Here is a tiny trained network, its code and every weight. The questions are about switching its units off for an input and a class, where a switched-off unit gives its printed mean instead of its output.

import numpy as np


def w(rows, s, z=0):
    codes = np.array(rows[::2]) - 128.0
    scale = np.full(codes.shape[1], s)
    scale[-1] = z or s
    return codes * scale


def norm(h):
    return h / np.sqrt((h * h).mean(-1, keepdims=True) + 1e-5)


def f(y):
    return np.maximum(y, 0)


def log_softmax(a):
    a = a - a.max(-1, keepdims=True)
    return a - np.log(np.exp(a).sum(-1, keepdims=True))


def net(x, mask):
    res = np.array(x, float).reshape(1, 8) / 4 @ E
    u = 0
    for l in range(2):
        y = f(norm(res) @ A[l][:, :-1].T + A[l][:, -1])
        res = res + np.where(mask[u : u + 14], y, B[l][:, -1]) @ B[l][:, :-1]
        u += 14
    return log_softmax(norm(res)[-1] @ U[:, :-1].T + U[:, -1])


A, B = {}, {}
E = w([
[98,126,126,108,115,126,105,140,134],'x0',
[89,94,202,166,138,32,130,189,87],'x1',
[57,201,29,147,168,61,146,78,105],'x2',
[139,131,133,138,129,126,134,122,127],'x3',
[138,142,148,124,134,124,119,117,133],'x4',
[128,122,121,132,129,132,137,132,124],'x5',
[82,127,157,216,184,236,43,102,32],'x6',
[24,107,192,99,92,197,253,55,153],'x7',
],0.0053)
A[0] = w([
[78,133,155,196,92,146,90,127,97,21],'L0N1',
[143,134,111,94,78,23,145,141,213,146],'L0N2',
[82,83,139,105,153,160,200,92,162,112],'L0N3',
[151,155,61,72,107,254,137,34,163,138],'L0N4',
[160,164,48,141,112,65,44,137,111,48],'L0N5',
[167,89,181,149,143,148,73,190,175,102],'L0N6',
[137,75,220,127,72,196,159,156,169,124],'L0N7',
[43,120,247,143,159,68,213,160,78,101],'L0N8',
[61,161,165,186,181,217,104,123,60,127],'L0N9',
[26,250,111,134,150,77,185,73,71,61],'L0N10',
[82,195,73,133,164,52,118,81,131,3],'L0N11',
[104,80,198,130,198,23,124,159,41,44],'L0N12',
[141,41,180,113,57,153,134,64,120,132],'L0N13',
[110,128,130,194,229,160,31,167,130,111],'L0N14',
],0.0066,0.0038)
B[0] = w([
[142,116,110,139,120,146,146,99,68,162],'L0N1',
[158,121,140,89,108,122,150,103,2,248],'L0N2',
[131,192,158,98,194,80,83,132,105,192],'L0N3',
[137,194,118,192,36,131,93,172,148,234],'L0N4',
[116,117,215,168,180,184,186,234,131,209],'L0N5',
[107,69,47,157,163,170,119,130,142,204],'L0N6',
[136,80,72,91,166,84,70,102,186,234],'L0N7',
[114,204,99,169,55,154,111,174,152,229],'L0N8',
[158,113,145,33,70,67,177,49,110,253],'L0N9',
[139,36,112,120,161,122,106,86,233,213],'L0N10',
[150,40,50,161,124,139,79,91,185,179],'L0N11',
[194,177,44,144,30,220,115,134,188,201],'L0N12',
[99,128,131,185,212,67,103,153,135,202],'L0N13',
[126,130,166,94,127,125,155,128,101,230],'L0N14',
],0.0073,0.0059)
A[1] = w([
[114,155,122,129,141,71,134,75,160,120],'L1N1',
[160,135,99,74,105,49,116,133,136,177],'L1N2',
[158,92,157,174,93,115,82,138,127,142],'L1N3',
[90,133,176,133,152,175,124,47,10,43],'L1N4',
[137,77,114,153,71,134,120,86,34,64],'L1N5',
[157,121,135,103,235,173,126,178,75,96],'L1N6',
[149,88,165,124,150,134,52,160,170,22],'L1N7',
[121,109,44,144,183,140,168,89,129,142],'L1N8',
[160,107,115,94,115,119,222,127,96,22],'L1N9',
[115,50,82,147,194,109,92,116,192,94],'L1N10',
[97,52,146,116,95,97,160,162,146,197],'L1N11',
[98,213,159,171,38,135,107,179,161,140],'L1N12',
[173,102,143,28,102,94,207,90,84,6],'L1N13',
[1,186,173,108,165,97,149,49,208,10],'L1N14',
],0.0084,0.0017)
B[1] = w([
[149,115,179,161,134,135,93,178,94,197],'L1N1',
[49,125,166,124,150,168,101,77,86,254],'L1N2',
[92,135,105,93,117,107,170,94,182,209],'L1N3',
[87,156,154,72,115,92,118,115,96,189],'L1N4',
[101,188,151,91,127,113,77,86,118,212],'L1N5',
[77,141,154,161,170,68,200,171,158,205],'L1N6',
[93,92,87,132,130,107,186,92,132,207],'L1N7',
[141,76,171,83,78,152,72,107,211,182],'L1N8',
[48,128,140,138,143,156,86,92,89,186],'L1N9',
[159,29,198,105,146,170,112,94,145,238],'L1N10',
[225,181,105,179,128,200,148,31,177,188],'L1N11',
[183,187,62,161,81,155,132,132,117,221],'L1N12',
[60,187,183,107,131,112,75,87,92,234],'L1N13',
[160,84,113,151,213,101,217,254,77,221],'L1N14',
],0.0075,0.0057)
U = w([
[62,179,181,71,113,105,63,50,59,253],'0',
[141,11,127,121,145,134,103,71,215,49],'1',
[171,231,43,169,29,152,115,152,156,8],'2',
[129,127,145,155,203,91,176,252,103,133],'3',
],0.013,0.00066)

Each question gives the input, the list of numbers given to net, and the class t.
The units are the neurons (one row each of A and B). Each row of codes is followed by its name. A weight is (code - 128) times the scale printed after its matrix; where a second scale follows, it is the last column's (A, B and U).
mask holds one flag per neuron, layer by layer. A switched-off neuron (its flag False) gives its mean, the last column of its row in B, instead of its output. The means were averaged over made-up inputs and are rounded, as every weight is.
A unit's drop is (log p(t) with every unit on - log p(t) with that unit switched off) / (log p(t) with every unit on - log p(t) with every unit switched off).
The circuit of an input: a set's keep is (log p(t) with only the set's units on - log p(t) with every unit switched off) / (log p(t) with every unit on - log p(t) with every unit switched off). Starting from the 12 units with the biggest drops (on a tie, the unit counted first), units are removed one at a time, each time the one whose removal leaves the highest keep (on an exact tie, the one counted first), for as long as the keep stays at least 0.8.
circuit, biggest first: the units of the circuit, biggest drop first
most important unit: the unit with the biggest drop
k most important neurons: the k neurons with the biggest drops, biggest first
k most important neurons of layer l: the k neurons of layer l with the biggest drops, biggest first
input [-7,4,8,-7,4,-3,-3,-7], class 1: 2 most important neurons -> (L0N11 L0N10)
input [-1,7,4,5,-6,-3,0,2], class 2: most important unit -> L0N8
input [-2,7,5,5,6,1,-7,-5], class 0: 2 most important neurons -> (L0N2 L0N4)
input [-7,6,-8,-6,6,2,1,-7], class 1: 2 most important neurons -> (L0N6 L1N14)
input [-8,8,-7,-8,-5,-1,-8,4], class 0: 3 most important neurons -> (L0N2 L0N4 L1N2)
input [-8,-6,-2,6,-7,5,-2,-7], class 3: circuit, biggest first -> (L0N5 L0N12)
input [4,-6,5,0,-8,3,6,8], class 3: circuit, biggest first -> (L1N14 L0N2 L0N3)
input [6,-3,8,-5,5,-7,5,8], class 1: 3 most important neurons of layer 0 -> (L0N10 L0N11 L0N5)
input [-5,-8,4,-1,-4,0,7,0], class 2: 4 most important neurons of layer 0 -> (L0N4 L0N2 L0N7 L0N3)
input [-7,-5,-3,7,4,-4,3,6], class 3: 2 most important neurons of layer 0 -> (L0N13 L0N12)
input [-3,-7,1,0,-7,3,-7,3], class 0: 3 most important neurons -> (L0N2 L0N8 L0N12)
input [-8,7,-2,4,4,-3,-6,-7], class 2: 4 most important neurons -> (L0N12 L0N9 L1N14 L0N13)
input [-7,4,5,3,-8,4,-3,-5], class 1: 4 most important neurons -> (L0N11 L0N4 L0N9 L0N8)
input [-4,-2,-5,-8,-1,7,-6,6], class 0: most important unit -> L0N2
input [8,-8,8,0,8,-6,7,2], class 1: circuit, biggest first -> (L0N10 L1N8)
input [-3,6,4,3,5,-4,3,5], class 2: 2 most important neurons -> (L0N8 L0N12)
input [4,-6,0,8,-4,1,1,8], class 3: circuit, biggest first -> (L1N14 L0N3)
input [3,8,7,-7,-6,4,-4,6], class 2: circuit, biggest first -> (L0N8 L1N12)
input [0,8,6,5,0,4,1,7], class 2: 2 most important neurons -> (L0N8 L0N12)
input [-6,4,3,8,3,8,-3,0], class 2: 3 most important neurons of layer 0 -> (L0N8 L0N12 L0N9)
input [-3,5,-6,-3,-3,-2,-1,7], class 3: most important unit -> L1N14
input [4,-6,6,-8,3,-8,-5,-3], class 1: 3 most important neurons of layer 0 -> (L0N11 L0N8 L0N9)
